Below is a small trained network, with its code and all its weights. Each question gives an input and a class and asks what happens when units are switched off, that is, made to give their printed mean instead of their output.

import numpy as np


def w(rows, s, z=0):
    codes = np.array(rows[::2]) - 128.0
    scale = np.full(codes.shape[1], s)
    scale[-1] = z or s
    return codes * scale


def f(y):
    return y / 2 * (1 + np.tanh(0.7978845608 * (y + 0.044715 * y**3)))


def log_softmax(a):
    a = a - a.max(-1, keepdims=True)
    return a - np.log(np.exp(a).sum(-1, keepdims=True))


def net(x, mask):
    res = np.array(x, float).reshape(1, 7) / 4 @ E
    y = f(res @ A[0][:, :-1].T + A[0][:, -1])
    res = res + np.where(mask, y, B[0][:, -1]) @ B[0][:, :-1]
    return log_softmax(res[-1] @ U[:, :-1].T + U[:, -1])


A, B = {}, {}
E = w([
[128,129,129,130,127,129],'x0',
[161,92,81,99,124,241],'x1',
[24,41,127,196,142,155],'x2',
[128,130,127,129,125,129],'x3',
[127,125,128,125,132,127],'x4',
[130,126,129,129,130,127],'x5',
[116,106,254,88,64,159],'x6',
],0.0091)
A[0] = w([
[149,136,159,107,116,121,159],'N0',
[141,149,130,160,130,25,255],'N1',
[70,80,55,190,138,112,160],'N2',
[129,125,122,149,124,99,152],'N3',
[83,125,152,187,148,84,134],'N4',
[127,130,135,114,136,159,133],'N5',
[146,108,158,98,102,221,124],'N6',
[64,103,181,130,124,170,133],'N7',
[217,159,114,65,131,132,231],'N8',
[93,122,126,169,128,111,150],'N9',
[134,128,170,143,131,99,198],'N10',
[133,108,57,132,129,195,149],'N11',
[189,171,211,65,109,157,142],'N12',
[101,108,90,150,133,132,150],'N13',
[49,82,147,178,139,100,173],'N14',
[186,180,43,112,146,71,223],'N15',
[163,116,15,127,138,172,149],'N16',
[113,149,100,164,163,50,165],'N17',
[91,130,207,129,96,78,148],'N18',
[88,141,244,116,94,81,165],'N19',
[88,61,181,138,123,230,130],'N20',
[156,201,107,122,124,13,228],'N21',
],0.011,0.0043)
B[0] = w([
[123,139,159,96,137,115,153],'N0',
[76,167,201,154,90,95,225],'N1',
[22,179,86,106,155,131,227],'N2',
[120,138,124,137,111,118,143],'N3',
[150,137,53,131,77,75,180],'N4',
[128,120,127,116,113,139,137],'N5',
[119,108,139,80,48,166,190],'N6',
[132,64,144,165,102,97,185],'N7',
[250,126,142,103,103,171,237],'N8',
[113,129,86,132,118,101,161],'N9',
[122,133,156,133,141,81,163],'N10',
[103,93,132,117,205,191,209],'N11',
[122,198,167,15,123,124,211],'N12',
[80,141,117,123,156,143,168],'N13',
[125,116,29,177,99,66,215],'N14',
[178,105,132,244,87,185,254],'N15',
[162,114,74,149,218,193,235],'N16',
[104,157,127,131,46,133,199],'N17',
[165,107,146,148,187,54,194],'N18',
[177,101,175,137,207,32,220],'N19',
[81,27,174,131,92,145,219],'N20',
[78,134,244,189,117,175,246],'N21',
],0.025,0.0096)
U = w([
[103,72,191,169,47,161,254],'0',
[74,220,80,141,88,101,160],'1',
[170,185,191,99,183,93,110],'2',
[157,81,107,141,162,61,56],'3',
[227,123,113,140,164,185,117],'4',
[91,105,75,94,212,152,50],'5',
[173,123,129,3,79,149,56],'6',
],0.0066,0.0013)

Each question gives the input, the list of numbers given to net, and the class t.
The units are the neurons (one row each of A and B). Each row of codes is followed by its name. A weight is (code - 128) times the scale printed after its matrix; where a second scale follows, it is the last column's (A, B and U).
mask holds one flag per neuron, in row order. A switched-off neuron (its flag False) gives its mean, the last column of its row in B, instead of its output. The means were averaged over made-up inputs and are rounded, as every weight is.
A unit's drop is (log p(t) with every unit on - log p(t) with that unit switched off) / (log p(t) with every unit on - log p(t) with every unit switched off).
The circuit of an input: a set's keep is (log p(t) with only the set's units on - log p(t) with every unit switched off) / (log p(t) with every unit on - log p(t) with every unit switched off). Starting from the 12 units with the biggest drops (on a tie, the unit counted first), units are removed one at a time, each time the one whose removal leaves the highest keep (on an exact tie, the one counted first), for as long as the keep stays at least 0.8.
units of the circuit, in order: the units of the circuit, biggest drop first
most important unit: the unit with the biggest drop
top k neurons: the k neurons with the biggest drops, biggest first
drop of u: that unit's drop, to one decimal
input [8,2,-8,1,2,-6,-7], class 4: units of the circuit, in order => [N8]
input [6,0,7,-7,-1,6,1], class 3: units of the circuit, in order => [N21 N14]
input [-1,-8,1,4,-8,-7,2], class 3: top 2 neurons => [N19 N14]
input [-7,-7,6,-5,7,2,1], class 3: top 2 neurons => [N19 N18]
input [0,1,-7,5,-1,8,-7], class 4: top 2 neurons => [N16 N8]
input [-6,2,-1,1,-7,-8,8], class 6: top 2 neurons => [N12 N6]
input [-1,-6,1,4,6,3,-5], class 1: top 2 neurons => [N20 N2]
input [3,0,-7,-2,-7,-3,1], class 2: top 3 neurons => [N12 N20 N21]
input [5,1,-5,6,-2,8,-3], class 4: top 2 neurons => [N8 N20]
input [-3,4,0,4,8,-3,-5], class 4: drop of N15 => 0.3
input [5,-1,1,-1,8,4,4], class 3: drop of N21 => 0.1
input [-6,-3,1,7,6,0,1], class 3: drop of N12 => 0.2
input [7,1,-2,8,-1,-1,-6], class 4: top 2 neurons => [N16 N20]
input [8,-4,2,6,0,-2,-7], class 1: most important unit => N2
